Each row is followed by its class. Each block has new classes.
| +2.34 | -1.09 | -1.50 | +0.27 | -0.19 | +0.97 | +0.18 | -1.31 | +0.58 | -2.58 | -0.21 | -1.14 | +0.23 | +0.36 | -0.69 | -0.05 | -1.00 | -0.19 | -0.27 | => A
| +0.67 | +0.46 | +1.08 | -0.12 | -1.13 | +0.99 | -1.71 | -1.22 | +0.29 | -2.39 | -0.05 | -1.96 | +1.00 | +1.22 | -0.24 | -0.24 | +0.44 | +0.07 | -0.93 | => A
| +1.76 | -2.78 | -3.36 | -0.27 | +2.43 | +0.52 | +2.62 | -0.92 | -0.52 | -6.36 | +1.66 | +0.33 | -3.92 | +2.46 | +2.98 | -0.70 | +0.31 | +0.30 | -1.66 | => T
| +1.02 | -1.55 | -0.92 | -1.48 | +0.51 | +2.42 | -2.03 | -1.92 | +1.33 | -4.60 | +1.72 | -0.27 | +1.99 | +0.15 | -0.09 | -0.39 | -1.30 | -1.49 | -2.17 | => V
| -0.70 | -0.66 | +0.52 | -0.16 | +0.69 | +0.53 | +1.67 | -0.12 | +0.24 | +2.94 | -0.67 | +1.30 | +3.65 | -0.59 | -1.46 | +0.58 | -0.60 | -0.34 | +0.50 | => W
| +1.67 | -0.38 | -2.07 | +3.23 | -1.99 | +4.14 | -0.33 | -1.76 | +3.58 | -5.69 | -1.33 | -1.11 | -1.32 | +1.42 | -2.78 | -1.66 | +0.67 | -1.13 | -1.81 | => V
| +1.23 | -1.03 | +2.85 | +0.64 | -1.55 | +0.50 | +3.15 | -0.92 | +1.53 | +1.30 | -1.20 | +1.17 | +1.50 | +0.55 | -1.06 | +0.67 | -2.84 | +0.56 | -0.01 | => P
| +3.00 | +0.81 | +0.56 | -0.59 | -3.01 | +3.94 | -3.14 | -0.36 | +1.09 | -0.28 | -0.43 | -0.47 | +2.58 | +1.71 | -0.02 | +0.79 | +2.05 | -0.50 | -0.08 | => A
| +1.60 | +0.34 | -0.07 | +0.32 | +0.99 | +0.19 | +0.41 | -1.09 | -1.46 | +1.17 | -1.15 | -0.24 | -0.37 | +1.33 | -0.14 | +0.08 | +0.80 | +0.19 | -0.78 | => W
| -1.64 | -0.31 | -3.27 | +1.10 | +0.40 | +1.31 | -3.33 | -7.03 | +2.61 | -1.72 | +0.51 | +0.61 | +1.93 | +0.95 | -0.51 | -2.71 | +1.66 | -1.66 | -0.13 | => V
| +4.10 | +0.54 | +0.76 | -1.11 | -0.76 | -0.27 | -4.36 | +2.55 | -0.72 | -3.86 | +0.73 | -0.52 | -0.38 | -1.31 | +1.02 | -1.23 | +2.17 | -0.52 | -0.72 | => T
| -0.46 | +2.65 | -1.38 | +0.11 | -2.36 | +2.56 | +2.33 | -1.80 | +1.75 | -4.52 | +2.07 | +1.13 | -1.88 | +0.13 | +3.60 | +1.13 | +0.30 | +0.16 | -1.70 | => T
| +1.44 | +0.68 | -1.83 | +2.03 | -1.21 | +0.85 | -2.80 | -2.74 | -0.41 | -4.67 | -0.87 | -1.32 | +3.16 | +0.00 | -1.24 | -0.66 | -0.98 | -0.65 | -1.08 | => A
| +1.81 | +2.46 | +1.35 | +1.29 | -3.58 | -3.03 | +0.67 | +5.33 | +0.17 | -1.60 | -0.26 | -1.13 | +0.11 | -0.25 | +0.38 | +0.20 | -0.04 | +1.23 | -1.97 | => L
| +2.11 | -1.99 | -4.64 | +0.15 | +0.79 | +2.79 | -0.19 | -7.84 | +0.20 | -4.03 | +0.48 | +2.16 | -0.76 | +2.99 | +1.47 | -1.35 | +1.53 | -2.28 | +0.04 | => V
| +1.54 | -1.81 | -1.23 | +1.34 | +1.47 | -0.30 | +2.60 | +0.78 | -0.03 | -3.15 | -0.17 | -0.25 | +1.27 | -0.39 | +1.55 | -0.94 | -2.28 | +0.24 | -1.22 | => E
